Here is a tiny trained network, its code and every weight. The questions are about switching its units off for an input and a class, where a switched-off unit gives its printed mean instead of its output.

import numpy as np


def w(rows, s, z=0):
    codes = np.array(rows[::2]) - 128.0
    scale = np.full(codes.shape[1], s)
    scale[-1] = z or s
    return codes * scale


def norm(h):
    return h / np.sqrt((h * h).mean(-1, keepdims=True) + 1e-5)


def f(y):
    return y / 2 * (1 + np.tanh(0.7978845608 * (y + 0.044715 * y**3)))


def log_softmax(a):
    a = a - a.max(-1, keepdims=True)
    return a - np.log(np.exp(a).sum(-1, keepdims=True))


def net(x, mask):
    res = np.array(x, float).reshape(1, 3) / 4 @ E
    u = 0
    for l in range(3):
        y = f(norm(res) @ A[l][:, :-1].T + A[l][:, -1])
        res = res + np.where(mask[u : u + 9], y, B[l][:, -1]) @ B[l][:, :-1]
        u += 9
    return log_softmax(norm(res)[-1] @ U[:, :-1].T + U[:, -1])


A, B = {}, {}
E = w([
[51,3,175],'x0',
[16,155,85],'x1',
[163,100,15],'x2',
],0.0035)
A[0] = w([
[38,200,138,28],'0.n0',
[106,83,140,108],'0.n1',
[115,149,164,168],'0.n2',
[88,222,245,148],'0.n3',
[31,162,173,114],'0.n4',
[66,163,93,96],'0.n5',
[191,118,212,252],'0.n6',
[130,227,125,63],'0.n7',
[148,114,70,124],'0.n8',
],0.013,0.0013)
B[0] = w([
[165,179,50,204],'0.n0',
[104,147,184,163],'0.n1',
[80,135,143,148],'0.n2',
[3,43,95,253],'0.n3',
[54,195,92,218],'0.n4',
[188,127,95,180],'0.n5',
[40,231,4,234],'0.n6',
[116,152,212,211],'0.n7',
[175,70,102,175],'0.n8',
],0.013,0.005)
A[1] = w([
[146,160,152,130],'1.n0',
[94,118,171,80],'1.n1',
[198,109,84,44],'1.n2',
[179,254,229,49],'1.n3',
[22,86,109,205],'1.n4',
[133,142,171,60],'1.n5',
[97,218,9,72],'1.n6',
[115,151,130,91],'1.n7',
[186,72,108,9],'1.n8',
],0.0081,0.0011)
B[1] = w([
[107,138,79,124],'1.n0',
[89,144,184,125],'1.n1',
[118,137,100,148],'1.n2',
[87,169,192,137],'1.n3',
[166,199,176,208],'1.n4',
[99,148,139,116],'1.n5',
[253,168,64,253],'1.n6',
[126,134,115,133],'1.n7',
[93,97,134,136],'1.n8',
],0.012,0.007)
A[2] = w([
[111,137,113,10],'2.n0',
[80,236,62,118],'2.n1',
[100,140,207,230],'2.n2',
[233,168,135,131],'2.n3',
[109,112,114,86],'2.n4',
[210,131,192,53],'2.n5',
[199,18,88,133],'2.n6',
[170,245,159,117],'2.n7',
[107,145,92,50],'2.n8',
],0.012,0.0011)
B[2] = w([
[151,145,90,132],'2.n0',
[189,66,176,251],'2.n1',
[174,79,168,138],'2.n2',
[85,131,180,175],'2.n3',
[109,120,103,127],'2.n4',
[138,93,125,134],'2.n5',
[5,177,123,176],'2.n6',
[94,62,190,197],'2.n7',
[163,138,112,149],'2.n8',
],0.013,0.011)
U = w([
[69,136,74,130],'0',
[188,68,249,4],'1',
[238,147,80,171],'2',
],0.012,0.00034)

Each question gives the input, the list of numbers given to net, and the class t.
The units are the neurons (one row each of A and B). Each row of codes is followed by its name. A weight is (code - 128) times the scale printed after its matrix; where a second scale follows, it is the last column's (A, B and U).
mask holds one flag per neuron, layer by layer. A switched-off neuron (its flag False) gives its mean, the last column of its row in B, instead of its output. The means were averaged over made-up inputs and are rounded, as every weight is.
A unit's drop is (log p(t) with every unit on - log p(t) with that unit switched off) / (log p(t) with every unit on - log p(t) with every unit switched off).
The circuit of an input: a set's keep is (log p(t) with only the set's units on - log p(t) with every unit switched off) / (log p(t) with every unit on - log p(t) with every unit switched off). Starting from the 12 units with the biggest drops (on a tie, the unit counted first), units are removed one at a time, each time the one whose removal leaves the highest keep (on an exact tie, the one counted first), for as long as the keep stays at least 0.8.
circuit, biggest first: the units of the circuit, biggest drop first
top k neurons: the k neurons with the biggest drops, biggest first
k most important neurons of layer l: the k neurons of layer l with the biggest drops, biggest first
drop of u: that unit's drop, to one decimal
input [-6,-3,-8], class 0: circuit, biggest first : (0.n3)
input [6,-8,6], class 2: top 4 neurons : (0.n6 1.n6 0.n3 0.n7)
input [5,7,5], class 2: top 2 neurons : (0.n5 0.n3)
input [-6,2,-5], class 1: top 3 neurons : (0.n7 1.n4 2.n1)
input [6,7,5], class 2: circuit, biggest first : (1.n6 0.n3)
input [-2,-3,-3], class 0: top 4 neurons : (0.n3 0.n6 0.n0 0.n5)
input [6,7,-4], class 2: circuit, biggest first : (0.n0 2.n6 1.n6)
input [-6,0,8], class 0: top 3 neurons : (0.n6 0.n8 2.n6)
input [-8,-7,-4], class 1: top 4 neurons : (0.n7 0.n0 2.n7 2.n1)
input [7,6,-4], class 1: top 3 neurons : (0.n6 2.n1 1.n4)
input [3,-6,6], class 0: top 3 neurons : (0.n4 2.n6 0.n8)
input [-6,-8,8], class 0: top 4 neurons : (0.n8 2.n6 0.n4 2.n1)
input [-1,4,3], class 2: top 4 neurons : (0.n0 0.n3 2.n7 1.n2)
input [-4,3,0], class 1: top 2 neurons : (0.n7 0.n6)
input [5,5,-1], class 1: circuit, biggest first : (2.n1)
input [-7,7,-6], class 1: 2 most important neurons of layer 2 : (2.n1 2.n6)
input [0,-3,-2], class 2: 2 most important neurons of layer 0 : (0.n6 0.n4)
input [-4,6,-1], class 2: 2 most important neurons of layer 0 : (0.n0 0.n5)
input [2,-1,-7], class 0: drop of 0.n3 : 0.5
input [0,1,-8], class 0: circuit, biggest first : (0.n3)
input [-8,-5,5], class 1: drop of 1.n5 : 0.0
input [-2,8,-4], class 2: drop of 0.n6 : 0.1
